In the rows, 128 means zero.
[111 191  77 155 134  79 166 146 130 126 137 102 113  85 112 109 115  96
  46 136 141 129 142 143 102 163 148  95 121 109 102 166 163 148 142 123
 141 123 147  89 103 155 102 116  59 108 131 137 127 131]
nugi
[125 125 107 106 114 114 119 133 126 145 108 166  97 147 165 116 151 171
 125 141 123 127 117 123 105 109  76  98 131 113 146 108 107  97  97 112
 146 106 133 139  76 135 121 114 141  99 116 138 178  77]
sakal
[137  83 125  88 115  92  98 128 160 134 102 139  90 159 132 122 158 130
 130 118 123 173 120 166 142  99  99 128 140 152  88 165 117 148 177  97
 174 106 122 109  98 168 134 154 183 147 186 122 134 130]
zase
[113 119 101 173 128  58 157 124 176  78 165  78  88  82  91 103  72 101
  41 129 144 128 131 152  72 205 151  78 123 116 106 186 161 142 155 116
 138 132 114  91 144 150 130 129 111  88 145 139 142 139]
Telu
[154 104 127 129 128 125 134 171 132 138 128 162 126 137 164 120 161 154
 129 116 123 117 120 139 103 124 107 121 131 119 178 115 106 127 127 102
 156 134 135 176 102 118  91  87 103  83 122 120 149 111]
dopav
[ 93 173 180 142  52 126 135 113 142 105 173 121 209  96 130 128  75 117
 120 163 187 122 132 134 135 119  85 113 166  96  73 126  91 114 130 189
  92 131 150 111  68 141 139 149 155 167 152 142 127 119]
Gafo
[135 103 126 115 136 131 134 167 128 139 137 149  99 134 162 106 136 151
 141 138 147 131 123 131 120  97  86 103 142  98 164 121  94 114 139 128
 165 117 140 148  78  98  87  92 116  97 156 117 160 104]
sakal
[132  62 104 109 164 169 149 138 151 130 154 123  79 105 125 136 117 101
 127 109 147 119 123 179 122 155 131 139 187 131 127 104 134 159 133 106
 141 141 160 162 161  97 100 127  81 123 112 102 101 141]
Sare
[ 97 151 105 154 131  70 143 132 161 111 175 107 115  70  90 103  62  83
  61 124 191 129 126 157 103 182 156 100 134 115  86 188 162 157 149 131
 165 137 132  81 114 141 120 145  90 104 138 169 133 145]
zase
[114 111 127  97 112 116 114 140 128 137 116 149 112 168 134 109 191 147
 131 144 106 170 113 168 149 104 104 136 149 161  90 161  96 124 163 128
 175 105 141 107  72 160  91 138 153 154 185 111 125 119]
vedis
[136 117 126 122 136 140 156 187  61 109 118 144 173 173 157 124 155 119
 155 128  90 104 144 125  96 130 135 157 118 133 133 140 136 184 119 124
  72 137 141 174 111 128 126 114  35  84  91  58 126  92]
Sare
[108 148 168 138  52 140 136  97 149 108 161 125 195 106 134 142 104 117
 109 149 146 140 129 147 113 145  98  88 160 131  90 114 112 100 119 195
  82 136 154 145 120 128 124 149 188 148 123 130 118 116]
Gofe
[105 162 184 132  86 162 142  97 138 112 162 120 192  99 118 143  88 122
 114 144 170 123 148 133 119 133 110 111 143 119  84 106 105 114 136 203
  95 148 141 134 119 127 128 124 138 134 135 142 115 122]
Gafo
[164 104 101 101 120 128 143 168 115 136 123 160 127 149 165 123 162 183
 106 138  96 140 124 134  93 138  94 102 104 121 185 104  95 106 127 102
 142 103 138 149  93 121  91  85 110 106 119 132 169 100]
Telu
[115  71 106  84 112 105  91 131 150 109 143 143 100 161 137 118 176 157
 132 134 113 187 111 201 147 114  94 114 143 185  86 177  93 124 175 114
 191 106 144  95  97 151 126 145 193 150 231 107 130 144]
zase
[131 134 118  85 167 120 133 160  66 115  92 117 161 164 146 126 168 124
 134 135  75 110 161 129 108 141 114 161 102 138 120 135 100 161 138 106
  89 133 118 133 103 131 127  95  14 113 129  82 134 114]
baf
[158  93 103  95 169 154 141 116 156 148 151 144  47  93 114 141 114 152
 119 124 130 106 118 158 127 126 105 160 133 113 145  99 120 111 161 101
 148 137 153 138 161  89  93  96 103 158 138 133 120 155]
Gofe
[149  80 108  91 171 178 154 124 148 119 111 135  62  98  92 156 140 135
  99 119 103 125 131 153 128 175  81 153 151 161 121  91 123  84 132 115
 118 115 116 140 162 103  92  94 119 135 105 130  89 141]
vedis
[111 164  75 152 147  79 169 102 148 124 125  76 128  92 100 118  94  94
  55 139 132  96 170 126  91 213 152  96 121 133  94 160 168 132 134 126
 138 137 104  77 127 141 123 129  41  96 103 159  99 132]
Gafo
[ 98 168  94 150 128  68 159 113 179 118 125 100 116  73  96 102  89 118
  77 140 144  99 132 139  99 173 148  76 157 126 106 171 159 147 134 111
 144 131 129  81 135 154 120 160  97  96 124 152 113 134]
Gofe
[131 112 123 107 120 106  91  94 180 137 102 132  94 172 116 115 153 143
 149 134 114 174 121 139 172  69 108 117 139 158 112 149 116 124 176 113
 162 116 129  95  98 150 110 156 170 170 196 116 126 135]
sakal
[136 128 140  98 161 121 132 156  84 114 134 130 152 145 143 121 153 117
 116 126 111 103 159 144  97 144 123 139 124 140 109 142 130 156 140 126
 119 147 109 140 121 147 129 102  44  83 131 100 132 100]
vedis
[103 105 122  84 123  98  81 100 142 156 133 124  94 163 129 117 189 147
 131 135 105 173 124 163 159  86 122 119 139 161  99 172 109 118 176 102
 181 112 137  83  90 157 120 147 174 161 209 121 134 137]
Gofe
[144 100 112 115 152 163 148 135 154 114 133 143  85 115 107 155 119 105
 125 122 119 120 138 161 127 160  92 159 146 132 126  97 131 129 145 111
 145 134 123 137 151 105  81 103  87 142 117 144  87 158]
dopav
[105 181 151 109  73 160 131 140 120 123 135 120 218  98 127 129 105 113
 106 137 176 125 117 150 107 149  65 121 153  92  51 116  93 105 119 185
  83 123 124 129  87 139 130 121 115 128 103 134 123 118]
Telu
[147  78 127 129 152 161 139 115 183 101 155 147  60 114 105 141  96 131
 109 133 119 117 127 157 149 150  69 152 164 133 141  77 138  96 141 114
 150 135 129 135 169  86 112 106  99 152 135 149 105 157]
Sare
[101 144 184 141  50 147 141 101 136  97 177 119 204  99 112 132  90 136
  85 156 142 125 135 138 102 163 101  94 124 121  80  92 113 103 100 186
  91 133 149 139 118 143 116 128 165 136 122 177 118 122]
Buf
[119 104 128  89 139 121  79 130 145 130 113 141 124 178 132 118 187 142
 132 127 104 181 115 175 157  82 107 123 177 163 106 158 104 136 179 116
 160 124 144 109  89 156 117 143 156 159 201  96 134 122]
vedis
[147 122 119 121 118 137 130 168 122 144 103 152 143 137 174 114 146 138
 124 138 135 127 129 135 100 112 100 125 123 104 155 101  91 121 119 119
 156 128 145 165  77 120  87  80  85  91 129 145 143 106]
Gafo
[100  87 125 106 114 123  89  99 150 112 146 148 115 166 130 120 190 124
 137 131 107 179 107 198 160  99  90 127 161 163 103 160 102 120 187 124
 174 112 162 118  92 153 102 141 170 172 208 103 119 144]
Buf
[130 112 111 109 154 120 137 160  78 108  90 122 153 171 153 133 163 116
 130 135  75 110 154 132 101 154 142 133 114 152 105 142 112 165 102 105
  79 135 106 142 113 133 138 108  33  84 100  77 131 112]
sakal
[157 101 143 133 118 121 134 136 132 136  97 177 128 155 166 111 171 203
 138 141  96 111 115 103 136 130  85 138  94 119 189  99  92  89 122 112
 155 120 134 160  90 111  86  91 118 108 127 142 159 108]
dopav
[127 144 112 113 136 112 162 155  88 103 101 133 131 157 138 121 152 125
 129 148  74 105 157 116 103 161 118 142  96 131 103 143 122 155 144 121
  97 149 120 131 125 150 122 113  27  91 136  78 129 103]
vedis
[130 135 136 130 124  75 104  99 161 190 123 130 101 113 134 121  85 126
 103 123 171  87 121  98 125 100 133 137 104  82  87 121 153 115 124  80
 156 147  94  97  59 137 141 114 159 136 139 235 141 120]
sakal
[122 138 154  96  88 157 140 148 121 131 175 130 180  89 131 142  93 115
 110 145 190 122 141 139 111 134  72 116 155 123  71 114 108  98 130 178
  82 121 141 123  97 121 144 113 139 123 116 140 126 111]
Telu
[117 135 114 187 151  78 148  92 152 116 142  78 118  97  87 104 101  99
  64 109 115 117 145 136  88 205 162  89 128 127 131 178 164 152 163 120
 149 150 112 109 147 140  98 121  84  91 119 126 144 152]
baf
[121 139 129 129 116  95 116 101 159 174 115 123 119 117 134 116 101 104
 122 132 174 103 125 109 109 120 114 163 125  84  73 122 130 101 138 101
 158 142 103 112  46 135 132 116 134 146 138 217 114 123]
dopav
[123 151 144 127  80 160 153  84 121  85 134 140 182 109 111 138 105 148
 109 160 122 124 137 117 118 170  64 108 142 130  96  88 117  83 115 178
  79 129 129 124 121 130 121 125 113 135  90 141 120 121]
zase
[112 163  63 151 127  68 161 110 150 109 151  90 104  70  85 118  92  85
  33 120 149 121 142 151  66 226 153  82 118 124  88 176 176 129 140 127
 137 130 115  80 131 150 122 136  90 106 109 170 120 144]
zase
[121 127 130  98 124 115 156 174  89 104 138 144 162 153 149 122 143 125
 111 138 106 116 151 140 109 148 105 125 124 139  97 152 116 156 137 118
  96 136 113 131 107 144 136 112  30  99 134 102 123 107]
Sare
[108 144 110 114 125  60 105  71 154 187 128 111  83  99 127 115  80 120
 106 141 171 112 123 109 115  97 131 128 130  83  68 134 150 111 141  72
 156 147 113  99  74 148 153 131 169 157 142 228 125 124]
Buf
[105 204 184 126  76 157 131  92 128 138 120 127 210  90 114 129 126 122
 103 134 153 122 132 119 131 145  99 128 138 114  72 103  93  95 114 197
  81 127 155 131  83 143 116 118 142 147 108 154 136 124]
nugi
[140 141 117 116 134 121 125 166  98 142 112 154 131 132 177 118 168 160
 119 136 140 122 113 110 109 119 101 146 117  91 147 128  98 110 137 122
 133 115 132 160  56 125 101  81  90 101 119 103 154  90]
nugi
[133 139 114 100 138 101 154 178  94 116  88 103 148 151 161 113 151 126
 127 159  93 100 154 110 113 144 119 129 138 125 103 149 117 168 126 108
  86 140 126 129 103 145 122 116  17  81 100  74 106  87]
vedis
[138 163  81  91 146  98 156 186  69 106  81 102 135 142 164 123 138  99
 131 139 125 124 160 116  84 143 120 131 107 126  93 161 122 172 127 114
  65 139 120 129 113 131 140 107   5  79 108  77 126  92]
nugi
[115 153 124 135 128  73 104  74 147 177 133 143  77 112 131 120  94 154
 107 138 149  97 121 105 115 111  78 148 101  79  92 132 154  78 151  97
 160 128 108  85  61 141 137 109 177 170 142 232 147 124]
baf
[151  81 118 103 177 146 140 125 161 140 148 131  56 103 107 137 107 110
 102 110 124 105 132 154 121 158 115 165 162 133 121  96 139 155 161 103
 134 147 150 136 142  92  89  92  52 134 126 129 104 145]
Sare
[130  87 106 133 137 124 136 155  99 141 135 157 121 143 167 111 165 181
 127 146 104 144 117 134 104 136  89 111 132 121 174 130  96 101 130 116
 161 114 144 155  79 123  92  86 126  94 136  99 165 106]
Gafo
[130 124 104 113 114 136 119 161 116 145 133 153 126 150 159 110 168 161
 124 143 131 138 112 124 105 108 100 126 118 103 148 104  82  99 153 118
 168 122 145 154  62 113  88  79 110 120 165 136 159 102]
Buf
[119 125 114 112 147 114 141 166  85  94 124 128 182 152 150 109 150 114
 150 119 106 103 132 160  97 148 114 134 140 133 121 168 121 184 148 119
 100 140 142 137 112 149 127 128  43  95 125  63 141 113]
baf
[110 142 117  95 149 128 143 172  81 113 108 141 149 147 154 124 169 127
 141 139  84  99 146 131 105 158 114 140 150 150 109 147 107 164 117 112
  73 137 131 140 119 137 136 119  29  93 116  73 117  96]
Sare
[101 105 119 108 112 120  99 122 166 121 133 147 110 164 120 127 169 119
 119 135 128 167 110 182 151  94  85 116 175 175  69 172 114 115 178 130
 175 114 115  77  81 164 127 135 173 146 201 121 108 137]
sakal
[145 111 123  92 141 103 145 176  84 119 107 127 140 156 154 115 138 121
 134 148  97 120 167 133 102 134 105 123 136 143  97 149 120 191 148  97
  95 129 129 112 106 140 117 117  20  97 131  93 138  99]
Telu
[131  97 117  95 136 138 117 201 105 166 122 150 125 139 166 112 173 163
 116 126 131 129 116 125  94 117 100 126 116  98 161 127  99 131 144 111
 153 126 157 154  85 134  94  81 122  81 144 122 162  93]
baf
[118 100 122 111 125 109 110 113 149 130 124 140 126 177 120 111 165 135
 140 142  97 171 122 154 161 111 100 135 137 159  99 155 114 126 188 112
 175 115 125  91  81 150  99 138 133 160 189 119 128 138]
Telu
[154 118 116 136 112 134 118 184 111 145 122 153 161 134 164 115 161 162
 111 131 136 101 106 114  81 134 101 147 110  91 162  99  87 111 129 119
 139 126 144 177  66 115  98  57 107  96 114 141 165 103]
Buf
[135 148 136 164 105  51 123  91 177 157 142 118 107 114 140 111  76 133
 121 151 169 109 119  89 108 132 114 129 119  93  98 122 149  92 137  97
 170 141  75 100  60 130 139 134 158 150 138 219 129 114]
zase
[123 150 103  87 110 129 101 130 133 155 106 137 118 163 122 130 193 140
 106 132 105 154 122 166 134  90 131 137 128 160  89 140 116 140 174 115
 171 107 145 113  95 174 106 124 170 150 168 120 131 115]
Buf
[100 170  83 138 107  72 134 141 140 114 145  86 110  71 111 101  94  75
  56 119 166 120 144 173  71 178 162 104 122 105  69 178 151 150 126 116
 143 127 152 120 105 155 117 141 105  99 146 140 129 128]
dopav
[131  94 131 136 130  75 146 196 113  79 127 109 135 144 162 103 110 114
 125 145 127 115 149 125  95 138 104 125 130 110 102 186 122 193 141 108
  88 149 141 124 110 139 150 118  26  79 153  78 138 102]
nugi
[147 144 100 106 159 125 115 156 104 174 119 144 131 145 184 110 190 167
 127 129 120 119 118 117 113 115 141 139 116 114 151 120  98 118 136 129
 144 118 171 148  60 119 108  84  97 119 132 105 166 101]
nugi
[147  98 118 114 137 123 117 147 121 149 162 154 143 142 166 110 166 168
 129 125 104 116 124 142  97 143 109 120 108 116 166 114 100  92 130 123
 151 122 146 170  77 109 105  86 120 100 140 109 172 116]
Telu
[117 147 130 135 113  84 115  76 152 176 125 127 134 126 133 129  98 106
 102 121 150 113 134 104 136 118 147 141  81  86  82 127 160 101 125 103
 165 142  92 118  60 135 140 130 156 148 126 225 122 125]
zase
[166 140 132 131 145  96 153 127  95 123  93 159 149 164 135 123 154 135
 114 140  53 103 162 104 121 143 118 164  88 135 142 134 128 164 158 100
 105 143 134 125  95 144 100  85   4 118 115 112 145 129]
nugi
[150 113 108 111 148 118 142 147 110 149 110 156 113 148 157 117 173 193
 123 120 100 123 116 114 106 143 111 116  99 119 189 124  94 102 149 108
 149 120 118 157 105 115 100  88 112  98 121 103 184 111]
baf
[132 126 112 137 130  95 151 176 100  87 130 114 145 166 168 101 139 123
 154 171  93 116 140 116  99 152 120 128 124 123 116 157 124 155 145 127
  96 148 130 123 113 149 138 135  36 100 156  56 120 104]
vedis
[139 132  82 122 104 132 123 170 120 145 118 153 131 140 158  92 154 168
 112 140 122 128  96 134 120 108  97 129 109  91 149 123  85 101 138 114
 161 116 166 151  73 117  96  98 109 121 169 114 177 106]
Buf
[155  76 134 116 153 135 141 121 172 142 171 136  56  92 108 140  82 126
 115 134 128 121 138 161 119 143  82 140 162 123 124  92 134 126 154 100
 134 139 152 144 135  87  81  98 106 142 123 135 124 146]
Telu
[136 122  92 110 158 137 122 144  96 163 102 146 107 149 170 117 186 179
 118 120 107 135 108 122 114 132 106 127 128 115 164 116  90  90 126 109
 144 113 123 163  85 100 111  76 106 113 118 108 168 101]
Sare
[125 120 122 153 113  71 113 105 158 155 131 109 104 119 140 119  86 103
  85 122 188 131 135 111 123 121 123 133  88  79  89 162 144  93 144  93
 176 137  76 100  67 124 135 115 141 147 164 233 124 128]
dopav
[154  97 129 118 145  95 149 179  84 109 115 140 135 155 160 119 141 135
 125 143  92 118 156 111  94 161 113 129 101 119 129 144 122 173 147  94
 105 146 118 149 126 147 134 101  35  77 116  88 160 106]
zase
[148 104  95 108 147 163 157 139 144 138 151 131  65  89 111 128 117 121
 122 127 149 115 116 159 112 140 109 164 159 115 131  89 125 112 153 111
 142 137 151 157 146  90  89 103  87 149 132 123  89 151]
Sare
[ 97 102 107  98 112 123  92 123 147 144 108 162  98 183 142 110 189 144
 164 138  96 169 106 200 153  79 100 132 186 169  80 162 111 146 154 105
 186 102 172 111  57 164 104 167 177 142 191  79 142 120]
dopav
[148  72  98 119 163 157 130 139 159 120 144 117  64 123 127 140 125 119
 131 136  98 120 138 159 131 151  98 150 147 138 143 107 135 104 162  94
 139 130 151 149 131  86  80 100 133 138 151  98 117 141]
baf
[114 135 136 111 115  86  98 116 146 165 123 124 122 111 141 136 100 127
 104 113 176  94 116 121  95 109 125 158  95  76  95 144 136 107 139  92
 131 139 105 125  55 134 147 112 198 143 140 217 134 104]
baf
[127 118 109 105 160 106 143 146  85 108 102 121 142 159 157 113 134 129
 124 148  85 109 162 106 108 151 127 125 125 135 102 142 118 156 131 104
  92 153 124 124 117 138 142 105   9  87 116  96 139 103]
Gafo
[127 157 105 180 133  64 138 103 149 128 141 108 111  92  93 105  83 104
  46 122 138 116 146 133 105 168 146 110 101 112 126 181 168 140 147 128
 154 138 132  88 127 150 117 117 100 115 129 170 156 143]
Gafo
[ 96 178  54 140 127  64 146 155 146 127 121  91 111  91 123 102 109  85
  78 143 155 121 128 153  85 168 143  93 140 121  83 182 154 148 136 108
 135 130 131  84 102 153 124 150  88  95 156 118 135 112]
Gofe
[121 146 134 165 104  67 101  75 199 164 128 108 128 111 137 119  97 106
 113 131 170 105 130  97 123 139 105 121 131  82  84 129 137  84 137  89
 172 145  76  97  56 142 142 130 172 166 145 246 127 127]
zase
[113 163 167 155  67 141 138 105 137 114 164 146 186 102 143 138  99 141
 108 171 161 124 125 134 133 115  57 107 153  96 110 112 105  91 144 181
 103 141 147 122 101 125 121 120 145 157 150 140 132 115]
Gofe
[119 153 139 141 114  58 109 106 174 181 142 124 103 120 143 127  85 114
 103 129 162  98 131  97 127  99 125 144  99  71  70 146 153 116 149  77
 155 141  78  99  46 143 141 120 150 157 149 218 126 107]
Telu
[167  86 117 123 157 143 155 107 185 125 136 132  65  91  98 145 109 123
 125 115 125 101 134 140 132 167 107 152 115 138 148  86 142 108 162 116
 140 131 135 137 178  90  85 107  99 143 123 143  96 175]
Gofe
[113  99 116  94 135 142 109 119 132 131 115 130 114 161 120 123 186 159
 117 126 100 167 108 162 154 112 102 126 145 171 101 141 100 118 177 117
 158 111 144 121 111 144 111 113 155 139 168  97 136 121]
Buf
[146 109 103 119 123 139 138 167 101 150 145 171 127 139 163 111 145 173
 139 141 123 125 106 123 107 128  90 141 111  91 159 126  92 101 143 125
 174 127 140 159  76 108  94  79 121 104 131 122 165 113]
zase
[124 109 158 141 122  63 125  66 170 174 138 126 101  98 127 120  82 143
 107 137 145 106 138  90 129 136 136 125  90  84 126 134 131  94 119  80
 159 155  95 121  86 120 131 125 162 140 137 236 136 131]
zase
[ 80 162  91 104 119  81 166 147 142 106 154  95 125  53  73 108  65  92
  47 126 169  94 151 170  64 190 146  98 132 100  75 170 152 172 114 122
 142 135 136 106 128 161 106 147  93  86 115 169 117 128]
baf
[104 152 115 142 133  63 100  74 178 170 130 123 100 107 137 105  95 125
 109 150 175 119 124 103 124 117 131 131 135  90  69 153 132  87 138  93
 173 154  99  92  51 142 133 130 152 160 168 224 131 127]
nugi
[103 139 118 115 120  79 111  73 161 190 144 107  80 101 125 123  90 107
  88 123 159 122 131 120 129 104 128 116 146  89  67 130 150  96 119  81
 165 138 104  93  61 143 147 138 165 165 147 221 124 115]
vedis
[112 148  94 112 131 106 155 131 113 134 143  97 120  68  87 112 102  90
  40  93 135 109 159 178  72 201 169 108 100 128  89 156 160 158 111 118
 153 124 156 124 145 150 106 123 101  85 113 167 137 135]
dopav
[108 193 143 119  95 167 122 119  87 144 145 104 181  95 139 146 113 111
 114 130 155 113 138 116 116 129 121 123 115  94  84  94 116 117 112 170
  62 132 163 154 119 126 143 113 142 141 105 123 142 103]
Buf
[135 157 176 110  57 153 145 121 146 127 106 133 212 108 128 142 114 118
  89 138 156  99 137 124 131 144  81 118 134 119  90  95  94  97 117 188
  89 124 134 127  97 132 136 113 148 121 103 164 119 116]
sakal
[144  57 120  84 158 155 133 114 133 136 156 110  70 104 113 131 117 100
 116 117  99 141 139 180 103 171 124 151 173 141 118  75 117 134 148 106
 139 143 182 163 146  97  81 108 112 154 137 117 115 148]
Gafo
[107 170  75 146 114  66 141 129 142 115 139  98 127  85 101  90  96  98
  56 127 157 127 125 176  78 186 137 102 122 133  73 184 142 144 149 130
 165 125 129  86 107 161 114 139  91 107 164 136 142 146]
baf
[149 126  91 116 118 135 136 177  97 138 105 164 145 139 179 115 173 171
 137 141 122 121 108 118  98 130  87 124 134 101 168 117  87 109 128 117
 141 112 147 164  63 117  94  87 118 102 109 110 165  86]
zase
[104 173 146 129  53 149 158  94 154 120 146 102 183  88 108 136  91 119
  90 158 157 129 146 132  97 148  56  94 142 108  86 111 102  81 135 183
  89 142 148 123 107 127 110 112 140 133 125 158 116 104]
Gofe
[114 132 141 166 132  73 103  88 173 165 125 114 111 110 146 113 103 130
 108 138 147 119 114 100 131 109 128 135 139  82  97 150 131  85 121  92
 137 150 105 125  62 123 144 120 164 159 145 193 120 127]
nugi
[137 126 108 121 124 122 108 160 109 141 138 145 142 140 186 107 154 145
 142 141 142 148 111 139 114 117  85 118 118  99 141 105  99  91 124 127
 150 123 151 166  61 111 113  94 119 112 148 113 169 107]
zase
[ 98  85 129 109 133 105  96  96 159 120 131 127 104 174 137 103 175 135
 149 141 105 168 121 166 178 110 106 122 154 169  78 175 109 108 171 117
 188 118 118  84  77 149 112 150 153 149 223 112 115 147]
dopav
[127 126 109 138 118 104 147 160 106 112 101 129 157 162 159 116 142 107
 129 146 107 113 150 116 107 128 113 131  92 123 107 156 133 173 141 112
 108 137 131 118 102 157 126 116  25  86 138  98 130 101]
Gofe
